Below is a small trained network, with its code and all its weights. Each question gives an input and a class and asks what happens when units are switched off, that is, made to give their printed mean instead of their output.

import numpy as np


def w(rows, s, z=0):
    codes = np.array(rows[::2]) - 128.0
    scale = np.full(codes.shape[1], s)
    scale[-1] = z or s
    return codes * scale


def norm(h):
    return h / np.sqrt((h * h).mean(-1, keepdims=True) + 1e-5)


def f(y):
    return y / 2 * (1 + np.tanh(0.7978845608 * (y + 0.044715 * y**3)))


def log_softmax(a):
    a = a - a.max(-1, keepdims=True)
    return a - np.log(np.exp(a).sum(-1, keepdims=True))


def net(x, mask):
    res = np.array(x, float).reshape(1, 8) / 4 @ E
    u = 0
    for l in range(3):
        y = f(norm(res) @ A[l][:, :-1].T + A[l][:, -1])
        res = res + np.where(mask[u : u + 3], y, B[l][:, -1]) @ B[l][:, :-1]
        u += 3
    return log_softmax(norm(res)[-1] @ U[:, :-1].T + U[:, -1])


A, B = {}, {}
E = w([
[251,91,180,1],'x0',
[194,101,111,144],'x1',
[188,166,168,104],'x2',
[192,133,158,202],'x3',
[138,103,137,91],'x4',
[95,74,164,182],'x5',
[62,105,59,63],'x6',
[135,110,112,170],'x7',
],0.0043)
A[0] = w([
[176,177,254,220,198],'L0N1',
[140,197,16,87,250],'L0N2',
[79,87,26,26,42],'L0N3',
],0.005,0.0023)
B[0] = w([
[81,126,162,15,252],'L0N1',
[120,3,142,122,246],'L0N2',
[190,249,153,22,189],'L0N3',
],0.0058,0.0024)
A[1] = w([
[253,65,214,244,254],'L1N1',
[51,120,167,56,191],'L1N2',
[176,172,158,117,19],'L1N3',
],0.0044,0.0031)
B[1] = w([
[60,115,79,2,254],'L1N1',
[209,130,35,113,249],'L1N2',
[155,187,221,173,90],'L1N3',
],0.0093,0.0025)
A[2] = w([
[82,128,75,255,56],'L2N1',
[106,95,25,86,251],'L2N2',
[80,245,253,126,79],'L2N3',
],0.0052,0.0023)
B[2] = w([
[111,53,151,155,149],'L2N1',
[131,103,251,69,254],'L2N2',
[136,130,59,87,118],'L2N3',
],0.011,0.0056)
U = w([
[186,212,73,195,2],'0',
[147,115,169,47,210],'1',
[89,112,129,252,99],'2',
],0.014,0.0046)

Each question gives the input, the list of numbers given to net, and the class t.
The units are the neurons (one row each of A and B). Each row of codes is followed by its name. A weight is (code - 128) times the scale printed after its matrix; where a second scale follows, it is the last column's (A, B and U).
mask holds one flag per neuron, layer by layer. A switched-off neuron (its flag False) gives its mean, the last column of its row in B, instead of its output. The means were averaged over made-up inputs and are rounded, as every weight is.
A unit's drop is (log p(t) with every unit on - log p(t) with that unit switched off) / (log p(t) with every unit on - log p(t) with every unit switched off).
top k neurons: the k neurons with the biggest drops, biggest first
k most important neurons of layer l: the k neurons of layer l with the biggest drops, biggest first
drop when u is switched off: that unit's drop, to one decimal
input [-7,-6,7,-5,2,-1,-5,1], class 2: 2 most important neurons of layer 2 : [L2N2, L2N1]
input [-3,0,-6,4,3,-6,3,7], class 2: most important neuron of layer 2 : [L2N1]
input [-5,-8,-5,6,-6,-7,5,-7], class 2: top 2 neurons : [L1N1, L0N1]
input [-7,5,3,-8,5,-1,-6,1], class 2: 2 most important neurons of layer 1 : [L1N1, L1N2]
input [-4,-7,4,7,-5,-7,-8,-3], class 0: top 2 neurons : [L2N2, L0N2]
input [-5,0,4,-1,-6,-7,-4,-7], class 0: top 2 neurons : [L1N1, L2N2]
input [-8,4,8,1,0,-4,-4,-1], class 0: 2 most important neurons of layer 2 : [L2N2, L2N3]
input [-3,1,-1,8,-2,7,-7,-2], class 1: top 2 neurons : [L1N1, L0N1]
input [-4,-7,5,3,3,1,-7,1], class 0: top 3 neurons : [L2N2, L0N2, L0N1]
input [-6,-7,4,-6,7,5,-6,3], class 2: top 2 neurons : [L1N1, L2N2]
input [-3,-7,0,5,-6,-1,7,7], class 2: drop when L0N1 is switched off : 0.1
input [-4,-2,-1,-5,0,3,-7,-2], class 2: drop when L1N1 is switched off : 1.3
input [-8,-1,8,-4,-2,0,-1,-6], class 2: drop when L1N1 is switched off : 0.9
